[128 = 0]
[132 131 133  96 116 142 148 125 144 119 111 136 136 131 128 115 122 116
 126 139 139 114 108 140 120 123 123 122 120 141 122 164 118 147 146 122
 117 143 117 108 116 126 138 137 130 117 128 129 140 121 110 130 116 114
 100 132 120 137 135  95 120 103 124 122 130 140 107 124 122 125 145 129
 143 128 106 125 143 112 129 125 122 118 104 140 149 115 105 110 152 135
 145 127 173 121 179 136 112 128 139  96 166 144 130 136 125 125 126 136
 109 130  45 133 138 119 132 128 127  96 146 130 129 140 134 139 118 147
 126 140 138 141 130 136 146 124 112 124 138 122 126 156 104 125 119 132
 142 140]  <96> (71)
[127 143 192 109 141 159 132 110 143 128 107 140 137 101 137  83 116 114
 117 160 141 113 102 177 106 121  99 143 135 133 105 162 162 163 158 134
 143 138 157 117 138 100 103 126 125 124 137 138 156 121 127 134 133  94
 127 121 105 154 133 112  91 112 116 118 114 152 118  95 109 100 164 118
 172 145 102 157 119 156 142 127 145 111  97 138 151 145 106 124 159 120
 149 122 131 128 252 106  72  93 134 114 175 139 133 118 143  89 153 164
  64 134  52 112 124 113 179 139 122 130 134 130 113 109 156 153 158 116
 142 125 130 131 139 119 165 118 110 142 147 126 126 187  60 117 126 131
 178 150]  <96> (92)
[131 133  92 124 138 135 139 133 138 130 141 101 142 100 124  91 132 121
 118 115 139 126 123 146 149 130 109 162 128  74 132 151 120 110 152  96
 134 148 160 130 149 132 115 100 168 148 155 142 153 116 151  99 166  95
 136 137 132 128 117 170 169  97 122 132 108 108 149 127 132 118 116 163
 170 125 114 133 144 135 103 129 140 123 169 129 136 125 142 131 126 120
 155 113 160 128  93 118  94  79 109  99 169 148 149 173 194 130 136 107
  97 100  91 143 135 114 111  99 122 162 134 115 142 122 140 155 114 149
 135 126 119 117 133 128 111 105 106 169 111 130 124 177 145 121 102 121
 122  87]  <89> (68)
[125 134 131 119 154 129 142 110 108 153 149 101 121  90 108 121 124 123
 132 108 143 117 136 125 129  78 116 148 131 112 112 147 116 136 129 129
 114 141 138 140 130 126 124 117 145 133 140 141 125 124 128 115 160  98
 151 135 129 150 107 147 138 105 129 130 127 108 130 119 127 134 142  98
 135 134 130 129 153 149 131 112 124 128 151 111 141 133 118 135 114 143
 154 123 146 136 106 123  89 106 108 109 198 131 125 150 173 101 137 138
  74 120 121 119 121 120 136 124 124 143 127 111 142 139 145 143 124 133
 123 146 146 126 151 119 127 143 112 166 110 126 135 163 126 136 119 115
 123 116]  <89> (63)
[130  87 124 137 107 141 138 131 168 130 118 125 121 131 117 110 120 123
 120 148 128 155 133 139 137 138 107 135 125 110 120 133 145 137 156 116
 140 146 138 128 120 114 113 118 109 133 115 124 128 123 147 138 148 115
 140 150 134 139 124 118 125 127 130 138 130 155 130 127 121 133 136 145
 127 143 136 131 110 126 134 139 103 129 106 132 166 165 135 125 133 126
 126 134  99 124 128 122 101 133 150 124 107 115 153 117 128 110 129 129
 110 144 129 133 122 117 130 160 137 144 118 117 129 122 131 127 168 124
 144 128 118 124 127 130 137 119 125 159 118 134 143 130 125 125 132 125
 150 138]  <95> (82)
[126  83 127 149 130 123 138 132 162 138 123 135 109 125 124 136 114 122
 136 139 132 142 147  99 134 102 119 116 135 132  95 120 129 137 144 117
 106 138 117 137 103 123 128 131  95 112  94 133 107 116 135 151 120 129
 144 153 141 136 146 112 142 117 134 122 131 142 135 129 127 127 142 131
 104 156 144 128 130 110 117 141 110 138  89 144 162 145 133 135 115 135
 114 153  88 129 100 136 121 152 134 124 134 126 143  92 110  62 127 135
 131 135 198 129 128 102 122 137 145 110 114 122 148 143 127 118 128 134
 127 142 105 132 130 146 141 126 129 144 131 125 144  94 124 128 133 114
 134 134]  <95> (82)
[125  61 104 150 141 141 154 149 191 119 106 146 102 136 139 117 127 101
 128 137 117 158 142 115 149 128  93  99 154 124  90 131 135 123 163 114
  87 137 133 136 101 121 116 118 110 108 104 130 110 124 150 147 106 128
 130 135 137 109 147 112 124 118 134  99 116 159 138 133 126 115 140 186
 119 167 140 156 133  89 129 144 114 141  80 158 160 143 146 131 126 117
  96 160  77 116 102 127 131 134 145 131 136 138 164  85 102  65 126 129
 138 148 185 142 126 114 151 109 151  96 124 116 134 138 142 126 135 137
 139 135  74 121 112 132 128 104 137 122 130 117 139  80 119 115 112 125
 141 157]  <95> (70)
[129  71 104 142 122 125 155 126 176 144 104 126 118 141 125 117 131 110
 130 157 137 157 132 115 128 128 113 117 121 123  92 134 129 156 164 120
 117 169  97 102  95 119 115 128  78 107  87 124 121 120 133 157 116 128
 132 170 134 146 146 100 141 105 132 143 121 148 112 133 120 108 157 144
 127 158 143 116 122 110 130 132  83 131  91 154 179 155 118 116 106 136
 134 149 130 123  92 160 118 165 155 106 136 112 150 109  80  96 121 154
 152 125 142 130 141  84 106 149 158  96 111 122 133 137 119 125 141 139
 123 129 119 138 121 135 177 114 142 145 117 141 151  76 117 121 133 130
 151 153]  <95> (70)
[135 124 130 126 109 143 129 108 145 131 147  99 148  89 103  80 134 131
 115 138 140 131 114 147 134 134 114 184 108  65 136 161 139 120 168 101
 185 150 156 122 155 149 123 109 158 154 149 141 157 107 141 110 204  79
 158 153 133 161 108 167 140 106 126 175 112  99 115 125 127 135 132 127
 179 123 126  99 121 166 129 113 121 120 189 114 148 164 125 126 140 122
 168  97 151 124  91 136  78  96 118 107 143 119 143 165 227 124 147 120
  78  96  56 143 126  96 107 138 114 199 136 118 140  98 127 148 135 170
 136 131 144 116 155 136 140 120 106 192 105 152 128 189 151 128 118 118
 137 104]  <89> (68)
[127  68 128 147 113 128 157 126 193 111 104 141 119 133 132 124 112 112
 127 151 127 145 150 112 137 121 101 114 151 128  84 138 147 145 171 112
 118 144 129 125  99 112 122 127  92 108  92 129 110 108 142 158 125 129
 135 151 146 129 155 106 132 101 131 124 134 158 123 124 116 118 145 149
 130 157 140 138 122 105 143 144 107 132  66 159 192 151 136 132 124 123
 120 150  80 124 143 146 104 156 146 119 137 123 147  76 104  51 129 139
 126 142 167 127 125  94 133 151 149 105 124 116 137 133 141 122 134 126
 173 130  93 133 128 140 148 115 137 143 123 121 135 110 114 118 135 114
 152 156]  <95> (77)
[120 130 156 109 142 151 148 123 168 130 106 138 116 126 136  70 120 106
 126 158 138 120  93 151 128 135  86 131 129 118  95 177 158 168 177 112
 113 165 125 104 125 113 106 141 143 113 124 129 141 127 132 145 132  95
 113 134  98 156 143 109 103 121 118 119 100 155 101 136 125 108 181 135
 170 145 116 134 132 140 166 130 122 118  73 118 140 139 107 104 166 138
 153 131 142 119 189 133  72 111 159  98 168 125 149 114 128  91 149 143
  94 137  21 149 132 122 156 125 130 116 156 126 113 125 145 144 168 128
 137 130 131 134 146 129 175 114 117 112 127 130 128 147 118 132 122 131
 171 141]  <96> (71)
[136  88  81 142 122 119 142 127 170 126 120 119 133 129 130 112 128 115
 127 137 134 140 137 125 138 119 119 128 127  93 110 150 113 120 169 107
 122 150 131 107 114 143 121 116 124 112 108 140 127 108 138 137 136 111
 127 147 145 126 145 124 150  80 128 137 114 129 133 135 127 109 134 162
 130 148 129 126 144 109 108 128 104 131 126 166 173 126 130 124 113 125
 138 140 137 116  81 152 127 128 123  95 156 135 149 126 135  92 124 120
 139 105 127 135 136  72 107 123 137 106 121 125 145 138 121 134 100 148
 129 137 110 132 115 140 143 110 128 154 124 128 131 120 122 120 114 113
 117 126]  <95> (70)
[134  75 133 144 119 126 148 118 183 129 105 135 116 131 135 128 124 111
 128 163 132 141 149 106 122 114 117 114 122 122  93 135 137 143 168 123
 138 144 117 104 105 118 125 131  89 100  86 129 122 115 138 165 125 115
 147 160 142 137 158 111 138  89 121 151 140 144 109 128 120 120 155 137
 132 154 146 113 120 117 171 142 100 129  87 165 182 154 132 119 111 120
 132 144  98 120 139 159 116 162 141 112 156 110 138  89  81  65 127 145
 137 120 163 122 127  74 131 154 145 108 106 126 142 126 119 130 134 119
 138 133 109 140 121 132 176 115 148 143 127 135 138  93  97 124 146 114
 146 161]  <95> (77)
[128 115 130 126 112 139 133 142 161 133 107 132 126 129 121  92 122 127
 116 152 135 139 106 145 124 135 119 138 126 115 122 155 148 149 155 110
 136 150 129 112 122 132 116 119 125 122 129 136 151 117 136 126 128 101
 105 145 122 143 133 100 126 120 123 123 109 147 121 131 118 107 151 140
 140 141 112 124 119 127 107 119 108 129 122 143 150 143 115 125 154 135
 148 134 143 123 134 130 124 117 142 106 126 138 156 133 158 124 133 132
 115 135  69 135 139 110 135 132 130 123 133 128 126 128 129 130 141 135
 131 135 128 135 127 141 145 114 113 156 126 132 134 155 107 125 117 128
 156 143]  <96> (71)
